Below is a small trained network, with its code and all its weights. Each question gives an input and a class and asks what happens when units are switched off, that is, made to give their printed mean instead of their output.

import numpy as np


def w(rows, s, z=0):
    codes = np.array(rows[::2]) - 128.0
    scale = np.full(codes.shape[1], s)
    scale[-1] = z or s
    return codes * scale


def f(y):
    return np.maximum(y, 0)


def log_softmax(a):
    a = a - a.max(-1, keepdims=True)
    return a - np.log(np.exp(a).sum(-1, keepdims=True))


def net(x, mask):
    res = np.array(x, float).reshape(1, 3) / 4 @ E
    y = f(res @ A[0][:, :-1].T + A[0][:, -1])
    res = res + np.where(mask, y, B[0][:, -1]) @ B[0][:, :-1]
    return log_softmax(res[-1] @ U[:, :-1].T + U[:, -1])


A, B = {}, {}
E = w([
[88,210,6,201],'x0',
[237,12,142,254],'x1',
[222,252,153,80],'x2',
],0.0086)
A[0] = w([
[171,119,145,193,110],'n0',
[42,56,159,126,117],'n1',
[173,227,136,107,209],'n2',
[134,70,192,81,219],'n3',
[226,78,233,88,186],'n4',
[69,138,83,155,179],'n5',
[148,128,8,176,253],'n6',
[152,81,49,158,128],'n7',
[151,179,95,97,139],'n8',
],0.012,0.0036)
B[0] = w([
[179,57,94,99,193],'n0',
[169,254,165,81,187],'n1',
[254,158,132,203,225],'n2',
[106,63,238,87,205],'n3',
[112,8,194,210,255],'n4',
[3,208,124,164,189],'n5',
[94,119,40,159,226],'n6',
[89,61,97,73,186],'n7',
[203,185,86,136,186],'n8',
],0.0094,0.013)
U = w([
[28,162,51,184,83],'0',
[110,192,186,50,254],'1',
[173,60,4,78,59],'2',
[244,179,128,158,107],'3',
[145,73,196,137,163],'4',
[166,162,84,65,106],'5',
],0.014,0.0026)

Each question gives the input, the list of numbers given to net, and the class t.
The units are the neurons (one row each of A and B). Each row of codes is followed by its name. A weight is (code - 128) times the scale printed after its matrix; where a second scale follows, it is the last column's (A, B and U).
mask holds one flag per neuron, in row order. A switched-off neuron (its flag False) gives its mean, the last column of its row in B, instead of its output. The means were averaged over made-up inputs and are rounded, as every weight is.
A unit's drop is (log p(t) with every unit on - log p(t) with that unit switched off) / (log p(t) with every unit on - log p(t) with every unit switched off).
The circuit of an input: a set's keep is (log p(t) with only the set's units on - log p(t) with every unit switched off) / (log p(t) with every unit on - log p(t) with every unit switched off). Starting from all 9 units, units are removed one at a time, each time the one whose removal leaves the highest keep (on an exact tie, the one counted first), for as long as the keep stays at least 0.8.
circuit, biggest first: the units of the circuit, biggest drop first
unit that matters most: the unit with the biggest drop
top k neurons: the k neurons with the biggest drops, biggest first
drop of u: that unit's drop, to one decimal
input [1,1,1], class 2: top 2 neurons => n1; n5
input [6,7,-4], class 2: circuit, biggest first => n7
input [6,3,3], class 0: top 3 neurons => n6; n5; n3
input [-2,1,-8], class 1: top 2 neurons => n1; n4
input [-1,-2,-2], class 1: top 3 neurons => n4; n6; n2
input [-8,-8,8], class 3: top 2 neurons => n2; n8
input [-8,-6,-4], class 1: top 3 neurons => n1; n2; n0
input [7,8,-1], class 2: top 2 neurons => n0; n7
input [-6,-8,5], class 3: top 2 neurons => n2; n8
input [4,4,2], class 2: drop of n4 => 0.0
input [0,-5,5], class 3: drop of n2 => 0.1
input [6,7,-2], class 2: drop of n7 => 0.5
input [4,3,3], class 2: drop of n1 => 0.2
input [3,-8,5], class 3: unit that matters most => n2
